Below are the code and all the weights of a small trained network. Each question names an input and a class and asks about switching units off, where a switched-off unit gives its printed mean instead of its output.

import numpy as np


def w(rows, s, z=0):
    codes = np.array(rows[::2]) - 128.0
    scale = np.full(codes.shape[1], s)
    scale[-1] = z or s
    return codes * scale


def f(y):
    return y / 2 * (1 + np.tanh(0.7978845608 * (y + 0.044715 * y**3)))


def log_softmax(a):
    a = a - a.max(-1, keepdims=True)
    return a - np.log(np.exp(a).sum(-1, keepdims=True))


def net(x, mask):
    res = np.array(x, float).reshape(1, 7) / 4 @ E
    y = f(res @ A[0][:, :-1].T + A[0][:, -1])
    res = res + np.where(mask, y, B[0][:, -1]) @ B[0][:, :-1]
    return log_softmax(res[-1] @ U[:, :-1].T + U[:, -1])


A, B = {}, {}
E = w([
[105,170,97,81,20,254,97,74,159,54,179],'x0',
[142,146,150,178,80,138,129,101,90,158,76],'x1',
[160,123,102,119,110,125,166,141,130,122,150],'x2',
[109,123,107,130,144,102,111,115,130,112,159],'x3',
[133,87,118,127,116,145,128,138,109,116,136],'x4',
[180,217,59,147,186,187,35,223,53,86,133],'x5',
[65,158,188,146,121,157,161,159,102,137,123],'x6',
],0.01)
A[0] = w([
[215,199,132,198,165,138,68,242,68,11,127,133],'N0',
[122,165,116,119,59,160,144,96,134,60,175,20],'N1',
[144,88,145,102,106,77,115,109,192,112,133,158],'N2',
[126,123,143,109,161,44,141,147,68,178,106,17],'N3',
[98,178,85,136,161,119,22,158,78,87,90,183],'N4',
[178,83,184,170,180,56,160,211,119,204,164,32],'N5',
[59,175,89,88,43,233,96,46,192,91,148,14],'N6',
[133,169,42,113,176,179,98,192,45,163,142,184],'N7',
[120,144,111,123,50,218,140,99,178,87,167,4],'N8',
[92,195,131,163,93,134,172,161,143,120,137,54],'N9',
[126,55,221,123,93,93,144,109,222,178,173,178],'N10',
[59,1,189,98,77,89,220,15,201,146,116,139],'N11',
[147,50,153,206,187,12,149,215,90,181,124,52],'N12',
],0.0074,0.0013)
B[0] = w([
[82,240,67,177,86,61,164,191,144,96,120,241],'N0',
[145,56,123,113,167,176,58,124,96,166,147,182],'N1',
[80,107,146,126,63,58,115,134,104,130,116,158],'N2',
[164,93,168,80,135,203,118,122,105,134,222,184],'N3',
[125,101,75,119,119,141,225,193,96,157,149,198],'N4',
[174,130,185,111,144,156,105,79,131,130,209,213],'N5',
[145,87,222,40,182,195,76,2,117,121,171,231],'N6',
[51,200,114,145,94,49,140,232,135,73,67,210],'N7',
[175,108,181,108,195,116,60,124,108,99,133,200],'N8',
[106,134,131,119,109,121,94,130,21,103,142,141],'N9',
[96,153,75,164,59,147,225,145,207,108,133,199],'N10',
[61,196,81,230,94,18,187,212,161,77,17,249],'N11',
[247,68,224,101,162,213,79,76,118,186,183,240],'N12',
],0.008,0.014)
U = w([
[28,188,56,213,71,113,224,208,149,130,91,252],'0',
[198,51,253,73,197,200,104,81,98,153,198,4],'1',
],0.0078,0.0012)

Each question gives the input, the list of numbers given to net, and the class t.
The units are the neurons (one row each of A and B). Each row of codes is followed by its name. A weight is (code - 128) times the scale printed after its matrix; where a second scale follows, it is the last column's (A, B and U).
mask holds one flag per neuron, in row order. A switched-off neuron (its flag False) gives its mean, the last column of its row in B, instead of its output. The means were averaged over made-up inputs and are rounded, as every weight is.
A unit's drop is (log p(t) with every unit on - log p(t) with that unit switched off) / (log p(t) with every unit on - log p(t) with every unit switched off).
most important unit: the unit with the biggest drop
k most important neurons: the k neurons with the biggest drops, biggest first
drop of u: that unit's drop, to one decimal
input [-8,5,6,4,1,-4,-1], class 1: most important unit	N12
input [-2,-2,-4,3,3,-2,-6], class 0: 3 most important neurons	[N6 N8 N1]
input [-4,5,8,-6,7,-3,4], class 1: 2 most important neurons	[N12 N0]
input [8,-5,0,8,-4,-6,8], class 1: 2 most important neurons	[N6 N8]
input [2,-6,8,1,-1,0,0], class 1: 2 most important neurons	[N11 N0]
input [-3,3,2,5,0,2,-5], class 1: 2 most important neurons	[N11 N10]
input [4,-7,-6,4,-5,-5,-4], class 0: 2 most important neurons	[N11 N12]
input [-5,1,-4,4,5,7,-7], class 0: drop of N0	0.7
input [3,-2,5,5,6,-5,-6], class 0: drop of N11	0.9
input [5,-8,-7,2,-4,-7,4], class 0: drop of N11	9.8
